Here is a tiny trained network, its code and every weight. The questions are about switching its units off for an input and a class, where a switched-off unit gives its printed mean instead of its output.

import numpy as np


def w(rows, s, z=0):
    codes = np.array(rows[::2]) - 128.0
    scale = np.full(codes.shape[1], s)
    scale[-1] = z or s
    return codes * scale


def f(y):
    return y / 2 * (1 + np.tanh(0.7978845608 * (y + 0.044715 * y**3)))


def log_softmax(a):
    a = a - a.max(-1, keepdims=True)
    return a - np.log(np.exp(a).sum(-1, keepdims=True))


def net(x, mask):
    res = np.array(x, float).reshape(1, 8) / 4 @ E
    y = f(res @ A[0][:, :-1].T + A[0][:, -1])
    res = res + np.where(mask, y, B[0][:, -1]) @ B[0][:, :-1]
    return log_softmax(res[-1] @ U[:, :-1].T + U[:, -1])


A, B = {}, {}
E = w([
[153,1,112],'x0',
[126,126,127],'x1',
[230,167,114],'x2',
[130,128,129],'x3',
[127,128,128],'x4',
[113,149,29],'x5',
[126,126,128],'x6',
[128,128,128],'x7',
],0.0067)
A[0] = w([
[128,115,197,97],'neuron 1',
[135,121,230,91],'neuron 2',
[129,116,116,254],'neuron 3',
[249,144,124,73],'neuron 4',
[60,117,140,59],'neuron 5',
[116,208,132,84],'neuron 6',
[148,78,106,114],'neuron 7',
[102,130,42,112],'neuron 8',
[154,67,99,100],'neuron 9',
[103,137,48,60],'neuron 10',
[47,100,142,98],'neuron 11',
[158,62,113,51],'neuron 12',
[102,200,147,65],'neuron 13',
],0.013,0.0088)
B[0] = w([
[178,97,75,140],'neuron 1',
[229,71,74,159],'neuron 2',
[161,249,190,254],'neuron 3',
[25,168,3,165],'neuron 4',
[85,93,47,127],'neuron 5',
[92,14,199,152],'neuron 6',
[100,81,183,153],'neuron 7',
[226,97,91,151],'neuron 8',
[88,49,199,158],'neuron 9',
[193,34,62,129],'neuron 10',
[51,189,51,157],'neuron 11',
[69,19,149,138],'neuron 12',
[71,7,190,143],'neuron 13',
],0.024,0.0077)
U = w([
[104,42,214,53],'0',
[170,157,176,254],'1',
[84,140,64,72],'2',
[184,156,183,201],'3',
[255,92,115,51],'4',
[171,162,188,142],'5',
[170,163,190,114],'6',
[177,168,191,96],'7',
],0.0095,0.008)

Each question gives the input, the list of numbers given to net, and the class t.
The units are the neurons (one row each of A and B). Each row of codes is followed by its name. A weight is (code - 128) times the scale printed after its matrix; where a second scale follows, it is the last column's (A, B and U).
mask holds one flag per neuron, in row order. A switched-off neuron (its flag False) gives its mean, the last column of its row in B, instead of its output. The means were averaged over made-up inputs and are rounded, as every weight is.
A unit's drop is (log p(t) with every unit on - log p(t) with that unit switched off) / (log p(t) with every unit on - log p(t) with every unit switched off).
The circuit of an input: a set's keep is (log p(t) with only the set's units on - log p(t) with every unit switched off) / (log p(t) with every unit on - log p(t) with every unit switched off). Starting from the 12 units with the biggest drops (on a tie, the unit counted first), units are removed one at a time, each time the one whose removal leaves the highest keep (on an exact tie, the one counted first), for as long as the keep stays at least 0.8.
units of the circuit, in order: the units of the circuit, biggest drop first
most important unit: the unit with the biggest drop
k most important neurons: the k neurons with the biggest drops, biggest first
drop when u is switched off: that unit's drop, to one decimal
input [8,3,-5,4,-3,3,3,-1], class 0: units of the circuit, in order -> neuron 9
input [3,-4,5,-3,3,7,-1,4], class 4: 2 most important neurons -> neuron 8; neuron 10
input [8,5,1,2,-6,2,-4,-4], class 0: 3 most important neurons -> neuron 9; neuron 12; neuron 7
input [-8,5,7,-3,-5,1,3,-3], class 0: 2 most important neurons -> neuron 6; neuron 13
input [-5,-3,6,3,-1,4,1,4], class 2: 4 most important neurons -> neuron 4; neuron 3; neuron 9; neuron 7
input [7,-5,-8,0,-6,0,-7,-3], class 2: 2 most important neurons -> neuron 11; neuron 5
input [2,4,6,-1,1,4,-5,-5], class 2: 3 most important neurons -> neuron 4; neuron 6; neuron 2
input [-4,-5,-6,2,1,-2,-4,5], class 2: 3 most important neurons -> neuron 11; neuron 5; neuron 3
input [6,-3,3,5,3,-6,4,-6], class 0: 3 most important neurons -> neuron 12; neuron 9; neuron 7
input [-1,7,-7,0,-2,3,-5,-6], class 2: 2 most important neurons -> neuron 11; neuron 5
input [5,6,4,-1,-5,-7,2,4], class 4: 3 most important neurons -> neuron 2; neuron 1; neuron 11
input [-3,-6,-4,4,7,8,7,-4], class 4: units of the circuit, in order -> neuron 8; neuron 10
input [-7,-6,7,3,0,1,0,-4], class 0: 2 most important neurons -> neuron 6; neuron 13
input [-8,-4,7,-4,2,5,2,-8], class 0: most important unit -> neuron 6
input [7,-6,-3,-1,3,2,-1,-7], class 0: 2 most important neurons -> neuron 9; neuron 12
input [7,4,-2,-6,8,-8,5,-4], class 4: 2 most important neurons -> neuron 2; neuron 1
input [-8,5,6,2,7,7,-2,4], class 0: drop when neuron 6 is switched off -> 0.6
input [-5,-5,-8,-2,8,-7,7,-2], class 2: drop when neuron 11 is switched off -> 0.7
input [-3,5,8,0,3,1,7,-1], class 2: drop when neuron 4 is switched off -> 1.1
input [-2,-2,8,6,-6,8,5,6], class 2: drop when neuron 4 is switched off -> 1.8
input [-3,5,7,1,-1,-5,-4,4], class 2: units of the circuit, in order -> neuron 4
